[ 130  124 -161  -21 -128   79 -338  173   -3 -210 -170 -161  -62  -26
 -255  157   44 -150    0  196  -26   79  310 -380   84  192 -153   93
  -96  128  -42 -327  -39  -29  112] : 5
[ -58   68  -74  284   22  293  -80   52  -61 -221   82   28   31  357
   48   29  -22   -1  206   58 -209 -201   64  230   -3 -114  146 -229
  119  210 -144 -224   48  116  224] : 1
[-154  -26  -12  118   -6  170 -239   62  -45 -314  105  -94  -14  213
 -171   88 -110   12  127  236  -63 -146  107   51  101 -119    0  -86
  115  261 -150 -290  -87  -56  252] : 4
[  29   71 -172  139 -126  131 -359    8   79 -192   49 -135  -39   46
   25   13  -49 -119  -15  231  -68 -163  176 -228  184  111 -248  -76
  -52   -7  -35 -368  -96   91  154] : 0
[-262  285 -469  124  -60  452 -308 -172 -194   52 -237   -9 -199  204
  -20  147  -34 -309  343 -139 -194  -42  250  438  -70   86 -309   -5
   61  685   97 -480  288  -63  175] : 5
[  38  236 -121   49 -128   34 -330  132  -69  -81 -133   -5 -146  -82
 -217  105  -70  -96  -65  253   -1   43  444 -158   76   73 -360  -44
  -13  185   69 -270  -56  -25   38] : 3
[ 211  204 -144  -82 -135 -162 -233   25   88  118   38 -118 -256 -371
  -33  -59  -49 -238 -300  315  -76  147  285 -604  201  394 -380   48
 -143 -331  117 -129 -320   42 -170] : 2
[  88  242 -257  -91  -30  -52 -207  -61   47  206  -84  -87 -323 -278
  -69  -20  -67 -279 -123  161   34  203  274 -363  141  361 -447   84
 -154  -45  181 -176 -188  -30 -158] : 2
[ 325   92  -73  -28 -168 -187 -288   97  159 -289 -189 -115 -134  -24
 -221  190  111 -102   33  252   17   83  283 -453   10  116 -239  123
 -236   -8  -31 -225  -72  108  149] : 2
[-174   -4   89  334  -16  166  -41  126   84 -256  168   20  343  296
  -58 -111  -24   72  120  246 -279 -238   16  106  203    7  251  -74
  282   47 -182 -106 -303   47  345] : 5
[  76  152  -64  101   -5  118   21   67  -41  121 -181  -15  126  104
  -56  135   62  -19  128 -101   -8   78   19   28  -40  -81   84   29
 -178   67   49  -88   92  113 -152] : 7
[ 116   37  -25  103  -17   26 -258  110   42 -336  -91  -84  -63   96
 -135  155   39  -73  -11  268  -87  -41  237 -301   87   33 -113   21
  -50   51 -118 -343   18   48  177] : 2
[  81   49  -80  -34  -89   -4 -266  -44   49 -223    3 -177 -218 -326
 -173  230   -6 -192  -71  191   25  113  238 -278  144  241 -404   18
   36   20   83 -211 -119    1  -30] : 2
[ 168  135 -120  -77 -170  -89 -359  168  111 -236  -10 -166 -269 -207
  -86   22  -20  -79 -305  431  -94   52  330 -714  214  326 -362   33
 -106 -230  -24 -236 -382   54   55] : 6
[ 245   37  -78  117   14   -7 -276  240  120 -509 -124 -227   13    5
 -316   96   18  -62  -90  320  -92   45  279 -573  145  109  -11   73
  -38   14 -138 -143 -242   99  158] : 5
[ -60   75 -295  153  -19  538 -288   60 -151   -7 -109   -7  291  440
 -125  324    9  -29  357   51   18 -161  171  441   11 -162   19  -70
  -18  616 -222 -423  322  112   28] : 0
[  19  276 -215   76   29   28 -179   -2   -9  117 -142  -87 -160   83
  -69  214    0 -205   82   36  -58   61  174    4   15   15 -177   70
 -211   98   -1 -313  119   29  -49] : 7
[ 166   -1  -56  154  -41   69 -260  259  100 -541  -19 -251   17  317
  -99   48   52  108  -96  413 -212 -199  217 -338  144  -65  208  -79
   -3   -8 -308 -253 -161  111  386] : 4
[-101  477 -596  -63   32  339 -306  -92 -182  309 -349 -187 -430  -50
 -110  426   20 -350  356 -181   83  198  292  389 -100   68 -576  -21
  -68  661  208 -500  453  -56 -268] : 1
[ 194  178 -168  -75 -142 -290 -400  112  206 -257  -84 -218 -337 -294
 -168  -37  -60 -115 -328  530  -27   76  432 -833  205  329 -511  109
 -163 -215    0 -195 -382   29   17] : 6
[ 158  159 -140    5 -107 -128 -390   67   70 -252 -162 -106 -273  -28
 -178  203   37 -180  -55  251  -67   87  358 -403   64  164 -270   61
 -174   31  -64 -198  -40   36  189] : 7
[ 231  143 -191  -10  -64  -57 -368   35   26 -271 -126 -201 -213 -178
 -246  298  -56 -169  -98  206   95  157  322 -475  138   60 -321   79
 -142   41  -49 -363   73    7  -45] : 3
[-119  366 -462  -59 -162  138 -370 -115 -144  140 -196 -234 -472 -280
 -157  293 -152 -377  -19   54    0  216  419  -71   85  212 -708   48
 -135  250  181 -523   98  -82 -159] : 4
[ 218  124   -5   24 -219 -115 -120  188  227  -97   12  -87   74  -63
  -35 -344   88   92 -233  439 -138  -82  254 -461  113  168   71  -31
  -68 -256   59  136 -417   46  122] : 6
[  92   71  -58  162  -15  250 -256  204   27 -374 -118  -93   69  333
 -180  198   69   22  141  255 -265 -121  218 -127   88  -34   96   52
   32  241 -191 -344   10   82  286] : 3
[ 174   86  -44   36 -148 -276 -470  220  181 -461   -2 -225 -227 -127
 -124   -2  -34  -55 -233  512 -130  -96  327 -534  156   52 -159  -94
  -24 -175  -70 -113 -363   83  403] : 6
[ 123   80 -186  131   12  218 -294   47   68 -328 -107 -259  -31  298
 -175  183  119 -120  201   63 -231  -71  145  -31   26  -32   48   45
  -58  342 -141 -268  103  101  280] : 7
[ 124   78  -85  -66  -60  -64 -274  144  137 -159   12 -194 -260 -128
 -164 -106  -87  -53 -175  292  -17   33  287 -482  100  156 -275  -16
 -176 -190   30 -109 -227  102   54] : 1
[ 135  -24   40  124 -102  -94 -368  132  210 -548  127 -134    6   71
 -102 -188  -38   93 -197  440 -148 -174  164 -490  169    3  -17  -44
    5 -206 -197  -83 -395  219  388] : 5
[  55   93  -42   22  -73   77 -127   46  -85   37 -243  155   -3   97
  -89  221   38 -156  113 -100 -101   85  141  -87  -54  195  -95  171
 -197  145  -23 -186   30   72  -20] : 7
[  36  222 -267   24 -192   47 -304  -59  -42  -70  -47  -57 -263 -135
   18  128  -35 -193  -54  250   13   63  417 -275  186  270 -545  -48
   43  201   81 -395  -51  -29  -60] : 2
[  47   23   58  167   10   68 -211  272  153 -438  138  -26   61  200
 -158  -49  -22   49  -91  384 -199 -152  202 -217  200   37   93 -101
  101  -74 -166 -165 -319   94  214] : 1
[ 152  294 -286 -204 -120  -88 -406  213   39   64 -227 -203 -408 -277
 -166  253  -30 -218 -189  229  108  243  486 -450  130  292 -454  -10
 -176  -24   69 -259  -88    2 -121] : 1
[ 278   89  -61  -41 -139  -87 -190   83  122 -207  -58 -152 -211 -338
 -222  -27  -44 -176 -345  325 -135  164  325 -548  139  319 -252   44
 -220 -295  111  -52 -371  165  -27] : 0
[ 115  228 -212  -38  -86   96 -292   50  -73   -6 -282  -72 -194   17
 -106  148   85 -199   63   44 -121   53  234  -68  -62  113 -185   47
 -109  238   35 -265   85  -26   69] : 4
[ 344  -53  198   44    3 -283 -336  422  271 -762  -26 -272 -117   14
 -329  105   68  110 -296  561 -154  -29  250 -837  165   27   15   50
  -36 -289 -257  -48 -488  114  320] : 4
[  43  282 -399   47  -81  372 -234  -22 -119   10 -242 -152 -118  250
  -89  356  146 -174  294  -24 -120   10  187  203  -45   74 -202   29
  -61  483  -83 -486  270   -8   -1] : 4
[ -52  208 -297  126   17  318 -166   10 -172   34 -211   -2  -70  322
  -84  237   45 -170  342 -127 -148   25  108  204  -74    1  -60   66
  -91  511  -30 -345  264   18   51] : 7
[ 166  256 -383   78  -25  244 -183   63  -72  -91 -218 -163 -146  146
  -69  388  104 -220  102    5 -117  135  323  121   46   35 -104  -45
   12  448  -39 -348  189   46   29] : 2
[ 187  340 -247  -37  -96  -74 -341   93  -68  -10 -297   -6 -409  -95
 -113  342    4 -356  -11   26  -17  180  469 -213  -26  227 -530   23
 -187  192   54 -446  116    3  -63] : 1
[ 214 -143  247   71  -77 -161  -99  187  242 -387  166 -122   27   90
  -67 -275   12  177 -138  326 -131 -200   77 -488   86   42  135   34
  -54 -311  -89  105 -370   82  415] : 3
[-183  335 -429  165  -88  411 -158 -171 -176   68 -133   24 -165  172
  -96   97  -62 -316  237  -41 -249   80  276  260   34  182 -317   -1
   50  534   82 -505  116  -53   18] : 5
[ 227  189 -320 -119  -26   58 -416  109   25 -225 -307 -166 -381 -160
 -222  180  -14 -202  -49  146   -5  206  294 -505   10  152 -313  101
 -296   24   66 -272   47  157  -61] : 1
[ 224 -144   22  130   34    7 -227   55  203 -829  -95 -266 -105  164
 -295   31   40   23 -100  288 -215  -12  154 -536  111  -38   41   52
  -54  -11 -199 -176 -145  115  386] : 4
[   2  338 -442 -162 -153   72 -404 -175 -193  274 -260 -206 -483 -247
  -52  380  -76 -408   56    3   55  214  419 -165   -6  197 -643  106
 -277  304  147 -516  377  -70 -256] : 7
[ -40  262 -426   53 -125  139 -397 -188 -151  158 -184  -93 -234 -221
 -163  245 -159 -411  165  109   28  103  371  110   38  142 -516  -36
 -135  353  153 -356  189   21  -65] : 0
[ -57  408 -487  112 -155  363 -240  -85 -206  274 -226  -83 -137  125
   30  262    8 -282  295  -11  -88  -35  365  388  -53  107 -302  -87
  -40  609   67 -472  216  -18  -22] : 6
[ 160  226 -220  -61 -150  -74 -303   61   86  -60   35 -172 -355 -202
 -142   95   -1 -241 -195  388  -50  158  443 -483  221  377 -450   15
  -69  -66   41 -278 -227  -69   31] : 2
[ -93  338 -496   62   -4  477 -294    9 -223  159 -335  -59 -138  212
  -88  429   70 -288  440 -285  -42   53  208  481 -134   39 -247   -1
   -4  736   19 -521  495  -18  -86] : 1
[ 156  -35  -41  156   -2  -81 -293  156  157 -545  -51 -197  -37  137
 -258  134   37  -47  -30  340 -232  -57  214 -483  159  163  -15   77
  -35  -24 -245 -120 -215  132  317] : 7
[  50   59  -48   55  -21   23 -366  177  126 -398  -10 -217 -146   21
 -238  -81  -46  -16 -147  267 -128  -29  218 -483   70   32 -188   28
  -35  -12  -87 -195 -240   72  222] : 5
[  78  -36   73  147   66   68 -143  323   80 -302  -73    4  162  403
    0  106   90  107   12   47 -112 -155   41  -81   87 -102  233  -22
  -43   16 -168 -103 -125  130  307] : 7
[  41  116 -208  105  -99  173 -136   -4   49  -42   21  -69    4  217
   61  -77   38  -19  101  206 -204 -133  145  -58   88  136  -88  -56
   31  176  -74 -143 -150   64  167] : 6
[ 237  -57  110  143   39  -55   41  237   93 -228  -32  -18  161  137
  -66  -66   49   21  -13   35 -152  -30    8 -233   22   -6  303   -4
  -49 -170 -101   72  -91  134  140] : 1
[ 194  147 -180  -61  -63    6 -300  106  -80  -86 -204  -10 -309   45
 -118  279  -14 -235   67  -10  -12  125  297 -314  -69  124 -350   19
 -209  162  -35 -362  160   23  -36] : 1
[ 300   62  -82  115  -48 -108 -261  207  167 -421  -49 -225  -41  -26
 -201   34   -6  -38 -209  541 -186   42  289 -826  268  203  -97   65
 -132 -276 -197 -186 -339  163  143] : 6
[ 259  -81  108  -35  -56 -381 -464  368  313 -769  121 -302 -229  -86
 -232  -82  -53  164 -434  617  -73  -60  278 -899  278    7   -8   -8
   59 -304 -209   -5 -492   61  451] : 3
[ 130  264 -345  190  -43  288 -178  -81  -62  -82 -253  -42   26  160
 -105  278   75 -175  178   93 -161  -11  300  209   63  119  -71   -1
  -32  336  -87 -349  177  122   75] : 3
[ 143  -22  -55  145  -93  -79 -151   98   70 -306 -122  -96  -39  -37
  -67  -18  -38  -61  -74  261 -207  -25  175 -493   72  131   -3   14
 -109 -212  -53  -22 -176  123  257] : 6
[ 320  184 -225  -88  -74  -68 -341  205   38 -225 -134 -257 -235 -241
 -154  307   57 -141 -213  280   83  180  348 -519  167  192 -259   36
  -96    1  -32 -267 -114   81 -100] : 2
[  83  375 -376   37   90  133 -339   46  -45  -64 -346 -122 -402  -36
 -182  319  -14 -326   55   26 -100  186  295  -36   -2  107 -322   -7
 -196  186   47 -447  119  133  -13] : 1
[ -66  265 -397   47 -130  281 -369  -25 -167  101  -72  -18 -121  155
  -48  242  -67 -170  203   71  -80  -62  302  207   44   33 -400    8
   -5  452  -30 -463  224   10   10] : 3
[ 181  222 -217   -5  -69 -129 -395   82  123 -280  -96 -336 -426 -230
 -296  102  -35 -287 -220  269 -162  167  366 -584  113  197 -435   64
 -124  -85   38 -263 -187  -59   82] : 4
[ 125   68 -173   38  -72   70 -103  -45  -37 -107 -244 -122 -102  -27
 -157   83   -6 -145   32  -46 -101  110   77 -200  -60   55  -53   72
 -244  -32   35 -186   85   80   27] : 4
[ 168    9  -20   85  -17  -34 -100  123  131 -241   57 -137   22   41
  -72  -62   78   -6  -80  107 -131  -65   46 -167   83  102   98    5
  -52 -108  -24   88 -243  125  177] : 7
[  76  116 -172   77    5  166 -319   -9   10    2 -143  -33  -27  121
  -92  171   49 -233  181   61 -132  -58   54  -45  -10  118 -136   80
 -176  109  -73 -340  109   77  106] : 0
